Below is a small trained network, with its code and all its weights. Each question gives an input and a target symbol and asks what happens when units are switched off, that is, made to give their printed mean instead of their output.

import numpy as np


def w(rows, s, z=0):
    codes = np.array(rows[::2]) - 128.0
    scale = np.full(codes.shape[1], s)
    scale[-1] = z or s
    return codes * scale


def norm(h):
    return h / np.sqrt((h * h).mean(-1, keepdims=True) + 1e-5)


def f(y):
    return np.maximum(y, 0)


def softmax(a):
    e = np.exp(a - a.max(-1, keepdims=True))
    return e / e.sum(-1, keepdims=True)


def log_softmax(a):
    a = a - a.max(-1, keepdims=True)
    return a - np.log(np.exp(a).sum(-1, keepdims=True))


def net(x, mask):
    ids = ['βγδζθλμ'.index(c) for c in x.split()]
    T = len(ids)
    res = E[ids] + P[:T]
    r = norm(res)
    for j in range(3):
        rows = slice(2 * j, 2 * j + 2)
        q, k, v = (r @ M[0][rows].T for M in (Q, K, V))
        z = softmax(np.where(np.tri(T) > 0, q @ k.T / 2**0.5, -1e9)) @ v
        o = O[0][rows]
        res = res + np.where(mask[j], z, o[:, -1]) @ o[:, :-1]
    y = f(norm(res) @ A[0][:, :-1].T + A[0][:, -1])
    res = res + np.where(mask[3:7], y, B[0][:, -1]) @ B[0][:, :-1]
    return log_softmax(norm(res)[-1] @ U[:, :-1].T + U[:, -1])


Q, K, V, O, A, B = {}, {}, {}, {}, {}, {}
E = w([
[106,105,51,202,103,191,128,117,140,72],'β',
[207,163,95,190,64,38,35,116,98,45],'γ',
[167,151,191,216,104,180,181,48,106,70],'δ',
[252,110,128,230,163,69,52,53,154,129],'ζ',
[87,193,107,95,227,42,122,114,118,95],'θ',
[166,131,174,231,76,82,41,86,136,177],'λ',
[198,160,15,176,54,84,106,160,113,218],'μ',
],0.017)
P = w([
[171,136,118,151,127,139,37,136,115,135],'0',
[120,137,121,250,210,124,124,229,70,166],'1',
[166,175,113,122,144,141,91,131,188,129],'2',
[95,150,89,131,142,162,86,93,69,145],'3',
[93,91,112,236,144,81,204,171,153,129],'4',
[123,165,95,89,119,114,172,116,199,112],'5',
[63,111,106,107,132,150,118,69,88,135],'6',
],0.022)
Q[0] = w([
[73,149,36,53,155,123,70,11,55,156],'H0',
[152,129,205,63,163,190,166,107,92,105],'H0',
[79,43,148,28,88,163,150,132,53,127],'H1',
[220,161,149,37,98,135,179,155,231,91],'H1',
[158,54,211,55,149,166,143,253,194,139],'H2',
[187,138,132,210,142,70,158,210,199,146],'H2',
],0.058)
K[0] = w([
[2,76,79,189,128,125,142,126,76,94],'H0',
[132,120,185,156,181,152,96,140,42,158],'H0',
[103,147,150,148,241,143,107,166,47,118],'H1',
[123,53,114,254,60,120,157,99,86,113],'H1',
[207,124,135,182,124,101,5,164,77,192],'H2',
[202,155,112,125,59,92,112,113,207,144],'H2',
],0.059)
V[0] = w([
[105,105,58,131,111,178,164,156,142,1],'H0',
[157,237,183,154,18,122,165,126,104,106],'H0',
[53,170,149,211,80,110,156,160,138,147],'H1',
[190,37,53,163,165,50,204,117,130,96],'H1',
[87,87,13,153,131,200,55,167,209,142],'H2',
[161,79,92,58,178,11,152,123,107,187],'H2',
],0.027)
O[0] = w([
[100,219,117,133,253,186,88,134,94,117,163],'H0',
[124,57,94,81,139,55,143,147,65,99,116],'H0',
[136,129,187,121,136,110,177,139,156,121,100],'H1',
[104,219,21,132,168,136,150,130,106,64,153],'H1',
[55,200,140,152,179,191,103,174,152,112,250],'H2',
[60,46,107,131,95,152,75,110,130,103,86],'H2',
],0.014,0.02)
A[0] = w([
[193,143,131,101,140,146,150,72,105,149,88],'N0',
[198,178,135,34,92,166,116,45,117,130,2],'N1',
[122,118,125,2,111,186,51,5,133,127,5],'N2',
[143,109,98,89,114,164,67,30,164,134,164],'N3',
],0.068,0.006)
B[0] = w([
[117,137,112,139,109,153,97,148,112,84,160],'N0',
[3,103,155,109,106,128,193,72,76,100,152],'N1',
[52,97,68,14,204,93,177,203,44,161,231],'N2',
[155,125,84,169,175,140,150,80,148,63,254],'N3',
],0.05,0.038)
U = w([
[119,194,176,131,146,166,129,118,163,177,225],'β',
[185,158,118,54,96,128,71,155,136,49,105],'γ',
[1,80,211,186,136,140,131,139,121,67,38],'δ',
[163,105,120,153,139,170,150,76,196,79,121],'ζ',
[92,79,92,167,203,116,205,139,78,200,86],'θ',
[146,125,163,88,91,116,155,114,193,171,253],'λ',
[90,168,19,101,29,165,125,138,206,173,118],'μ',
],0.0087,0.006)

Each question gives the input, a string of symbols that net reads in full, and the target symbol t.
The units are the heads (2 rows each of Q, K, V and O) and the neurons (one row each of A and B). Each row of codes is followed by its name. A weight is (code - 128) times the scale printed after its matrix; where a second scale follows, it is the last column's (O, A, B and U).
mask holds one flag per unit, heads first, then neurons. A switched-off unit (its flag False) gives its mean, the last column of its rows in O or B, instead of its output. The means were averaged over made-up inputs and are rounded, as every weight is.
A unit's drop is (log p(t) with every unit on - log p(t) with that unit switched off) / (log p(t) with every unit on - log p(t) with every unit switched off).
The circuit of an input: a set's keep is (log p(t) with only the set's units on - log p(t) with every unit switched off) / (log p(t) with every unit on - log p(t) with every unit switched off). Starting from all 7 units, units are removed one at a time, each time the one whose removal leaves the highest keep (on an exact tie, the one counted first), for as long as the keep stays at least 0.8.
units of the circuit, in order: the units of the circuit, biggest drop first
most important unit: the unit with the biggest drop
top k neurons: the k neurons with the biggest drops, biggest first
which heads matter: for each layer, one digit per head in row order, 1 if its drop is at least 0.15 and else 0, layers parted by /
input ζ λ ζ λ β, target μ: top 2 neurons : N3, N2
input β γ δ γ, target δ: most important unit : H2
input λ ζ δ μ δ, target γ: top 2 neurons : N0, N2
input δ β δ γ θ, target γ: units of the circuit, in order : H2, N0, N2, N3
input θ θ μ δ λ, target δ: which heads matter : 101
input θ μ λ β μ, target λ: units of the circuit, in order : N3, N2, H0, H1
input θ δ θ δ, target δ: units of the circuit, in order : H2, N1, N0
input θ θ μ λ β, target δ: units of the circuit, in order : N2, N3
input γ β γ β γ μ, target μ: units of the circuit, in order : N3, N2
input δ θ β λ γ, target β: units of the circuit, in order : N2, N3, H2
input γ θ γ β γ μ μ, target β: which heads matter : 000
input θ μ θ θ θ ζ, target ζ: which heads matter : 111
input θ β β, target β: which heads matter : 000
input μ λ θ μ β λ γ, target β: which heads matter : 001
input θ θ β θ θ, target β: which heads matter : 000
input ζ δ δ λ, target δ: top neuron : N1
input β ζ μ, target μ: which heads matter : 100
input β θ θ β, target β: units of the circuit, in order : H2, N2, N3
input θ μ θ, target μ: top 3 neurons : N3, N2, N1
input μ γ λ θ ζ, target λ: top 2 neurons : N3, N2
input θ μ β ζ ζ, target β: top neuron : N2
input ζ β δ θ μ, target γ: top 2 neurons : N0, N2
